Below is a small trained network, with its code and all its weights. Each question gives an input and a class and asks what happens when units are switched off, that is, made to give their printed mean instead of their output.

import numpy as np


def w(rows, s, z=0):
    codes = np.array(rows[::2]) - 128.0
    scale = np.full(codes.shape[1], s)
    scale[-1] = z or s
    return codes * scale


def norm(h):
    return h / np.sqrt((h * h).mean(-1, keepdims=True) + 1e-5)


def f(y):
    return y / 2 * (1 + np.tanh(0.7978845608 * (y + 0.044715 * y**3)))


def log_softmax(a):
    a = a - a.max(-1, keepdims=True)
    return a - np.log(np.exp(a).sum(-1, keepdims=True))


def net(x, mask):
    res = np.array(x, float).reshape(1, 3) / 4 @ E
    u = 0
    for l in range(4):
        y = f(norm(res) @ A[l][:, :-1].T + A[l][:, -1])
        res = res + np.where(mask[u : u + 10], y, B[l][:, -1]) @ B[l][:, :-1]
        u += 10
    return log_softmax(norm(res)[-1] @ U[:, :-1].T + U[:, -1])


A, B = {}, {}
E = w([
[77,244,49,198,105,96,165,177,153],'x0',
[157,188,188,98,82,105,136,170,2],'x1',
[97,211,119,210,193,35,159,26,133],'x2',
],0.0059)
A[0] = w([
[89,133,58,101,61,140,119,149,139,51],'L0N0',
[149,153,201,99,108,185,114,45,62,52],'L0N1',
[218,135,141,142,231,57,100,2,105,43],'L0N2',
[76,182,143,226,77,15,114,70,157,11],'L0N3',
[57,117,110,185,141,145,100,185,190,99],'L0N4',
[173,86,78,61,182,203,161,191,199,36],'L0N5',
[98,84,186,135,136,127,141,75,45,5],'L0N6',
[100,123,43,137,148,121,226,193,205,78],'L0N7',
[173,150,166,157,163,125,52,101,100,16],'L0N8',
[125,39,82,92,190,154,135,43,142,142],'L0N9',
],0.0053,0.0017)
B[0] = w([
[155,201,117,155,120,117,165,171,90,155],'L0N0',
[165,113,64,103,137,165,122,68,106,179],'L0N1',
[130,145,159,139,171,170,253,171,159,249],'L0N2',
[93,139,159,51,148,96,64,108,68,253],'L0N3',
[221,158,97,104,128,204,122,85,134,191],'L0N4',
[163,119,71,92,113,132,126,76,131,219],'L0N5',
[153,169,148,124,85,122,130,57,136,155],'L0N6',
[146,147,129,91,104,121,214,75,141,224],'L0N7',
[150,158,151,158,71,174,158,65,162,129],'L0N8',
[38,83,185,170,129,155,83,168,185,242],'L0N9',
],0.0061,0.0036)
A[1] = w([
[142,96,101,125,62,147,82,147,201,8],'L1N0',
[133,150,73,154,106,153,148,179,96,142],'L1N1',
[98,147,110,96,116,114,95,90,175,16],'L1N2',
[116,116,108,158,112,127,124,102,159,46],'L1N3',
[84,59,77,129,188,146,84,154,93,71],'L1N4',
[152,159,84,167,101,117,139,76,151,87],'L1N5',
[103,164,113,159,95,116,153,176,90,146],'L1N6',
[168,90,136,126,117,207,1,85,105,31],'L1N7',
[162,176,105,182,97,173,167,46,112,54],'L1N8',
[143,71,149,51,75,133,106,133,144,64],'L1N9',
],0.0078,0.0013)
B[1] = w([
[175,141,202,134,49,100,96,2,187,205],'L1N0',
[172,11,187,214,166,212,212,116,130,185],'L1N1',
[47,154,154,97,112,149,152,134,122,148],'L1N2',
[115,164,134,96,80,165,110,162,57,135],'L1N3',
[83,121,143,116,107,100,126,63,177,154],'L1N4',
[80,154,116,66,116,71,35,104,145,174],'L1N5',
[122,26,141,119,108,188,129,125,67,194],'L1N6',
[113,138,115,202,122,52,71,135,89,252],'L1N7',
[177,129,119,61,103,107,123,118,127,203],'L1N8',
[64,209,171,151,128,44,118,137,126,241],'L1N9',
],0.0058,0.004)
A[2] = w([
[99,168,106,99,140,50,92,81,183,147],'L2N0',
[165,113,56,118,54,108,183,122,155,38],'L2N1',
[110,149,62,125,127,59,67,127,145,212],'L2N2',
[226,161,108,107,119,159,132,133,186,6],'L2N3',
[110,140,109,162,116,96,164,87,107,151],'L2N4',
[141,90,85,137,117,201,155,205,120,158],'L2N5',
[132,157,107,175,167,87,32,189,2,58],'L2N6',
[106,160,117,94,140,51,77,82,169,164],'L2N7',
[126,188,146,69,104,92,69,211,121,51],'L2N8',
[171,138,52,138,102,228,116,114,211,105],'L2N9',
],0.0064,0.0022)
B[2] = w([
[140,116,102,113,128,194,76,157,144,251],'L2N0',
[136,134,202,120,159,87,170,139,101,147],'L2N1',
[142,81,75,125,100,111,102,136,98,201],'L2N2',
[156,81,169,152,146,60,138,72,86,142],'L2N3',
[160,85,123,145,113,142,121,138,105,165],'L2N4',
[102,83,155,107,92,196,133,126,147,167],'L2N5',
[109,182,101,168,197,90,142,166,57,213],'L2N6',
[103,96,136,161,53,172,168,155,119,252],'L2N7',
[110,151,154,163,191,117,124,82,120,146],'L2N8',
[148,154,183,126,205,3,140,128,50,189],'L2N9',
],0.0078,0.0044)
A[3] = w([
[237,145,130,61,111,104,178,56,102,41],'L3N0',
[73,87,165,162,250,85,167,154,184,2],'L3N1',
[97,167,10,73,174,147,109,125,109,165],'L3N2',
[100,24,180,41,137,180,126,110,129,137],'L3N3',
[162,121,187,68,112,16,159,62,20,148],'L3N4',
[151,139,106,141,131,2,90,170,52,51],'L3N5',
[148,125,145,125,113,113,101,192,47,52],'L3N6',
[95,141,93,36,139,219,149,157,82,197],'L3N7',
[108,44,137,192,76,191,78,126,119,242],'L3N8',
[156,222,77,60,82,104,215,72,126,240],'L3N9',
],0.0063,0.0019)
B[3] = w([
[182,107,247,116,77,175,148,68,165,186],'L3N0',
[88,180,124,187,187,180,180,149,125,154],'L3N1',
[120,58,154,136,80,90,31,128,165,164],'L3N2',
[127,161,48,119,164,131,151,174,107,183],'L3N3',
[229,88,145,80,163,53,169,109,165,254],'L3N4',
[46,225,137,123,255,91,129,162,162,199],'L3N5',
[119,137,78,142,171,125,141,174,101,167],'L3N6',
[142,145,99,159,71,151,107,138,170,170],'L3N7',
[143,171,88,104,85,130,114,117,122,214],'L3N8',
[181,60,168,92,94,139,107,102,134,197],'L3N9',
],0.0069,0.0066)
U = w([
[66,94,63,130,19,143,40,96,193,209],'0',
[204,85,189,77,125,120,203,66,162,215],'1',
[95,187,102,141,223,40,112,174,63,113],'2',
[147,112,75,161,65,246,203,216,80,3],'3',
[47,146,125,184,224,231,212,119,204,23],'4',
],0.012,0.002)

Each question gives the input, the list of numbers given to net, and the class t.
The units are the neurons (one row each of A and B). Each row of codes is followed by its name. A weight is (code - 128) times the scale printed after its matrix; where a second scale follows, it is the last column's (A, B and U).
mask holds one flag per neuron, layer by layer. A switched-off neuron (its flag False) gives its mean, the last column of its row in B, instead of its output. The means were averaged over made-up inputs and are rounded, as every weight is.
A unit's drop is (log p(t) with every unit on - log p(t) with that unit switched off) / (log p(t) with every unit on - log p(t) with every unit switched off).
most important unit: the unit with the biggest drop
top k neurons: the k neurons with the biggest drops, biggest first
top k neurons in layer l: the k neurons of layer l with the biggest drops, biggest first
drop of u: that unit's drop, to one decimal
input [0,8,-3], class 2: top 2 neurons : L0N2, L2N6
input [0,-4,6], class 4: top 3 neurons : L0N2, L0N5, L0N1
input [2,-7,1], class 0: most important unit : L1N5
input [1,1,-4], class 3: top 3 neurons : L1N1, L0N3, L0N0
input [-3,-7,0], class 0: top 2 neurons : L1N0, L1N1
input [8,-3,0], class 1: top 2 neurons in layer 0 : L0N4, L0N7
input [-2,7,0], class 2: top 4 neurons : L0N2, L0N7, L2N6, L1N0
input [-5,8,0], class 2: top 2 neurons in layer 1 : L1N7, L1N0
input [0,-2,8], class 4: top 2 neurons : L0N2, L0N5
input [-8,8,-1], class 2: top 2 neurons : L1N7, L2N6
input [-8,2,-7], class 2: top 2 neurons : L1N7, L1N9
input [0,-1,-8], class 0: top 2 neurons : L1N9, L0N2
input [6,-7,1], class 0: top 2 neurons : L1N5, L0N3
input [7,0,-2], class 1: most important unit : L0N7
input [6,0,5], class 0: top 2 neurons in layer 1 : L1N7, L1N9
input [-1,0,6], class 4: top 2 neurons : L0N2, L0N7
input [-1,6,7], class 1: drop of L1N7 : 0.1
input [-2,-5,5], class 4: drop of L0N2 : 0.2
input [-2,0,6], class 4: drop of L0N2 : 1.6
input [1,-2,6], class 0: most important unit : L1N1
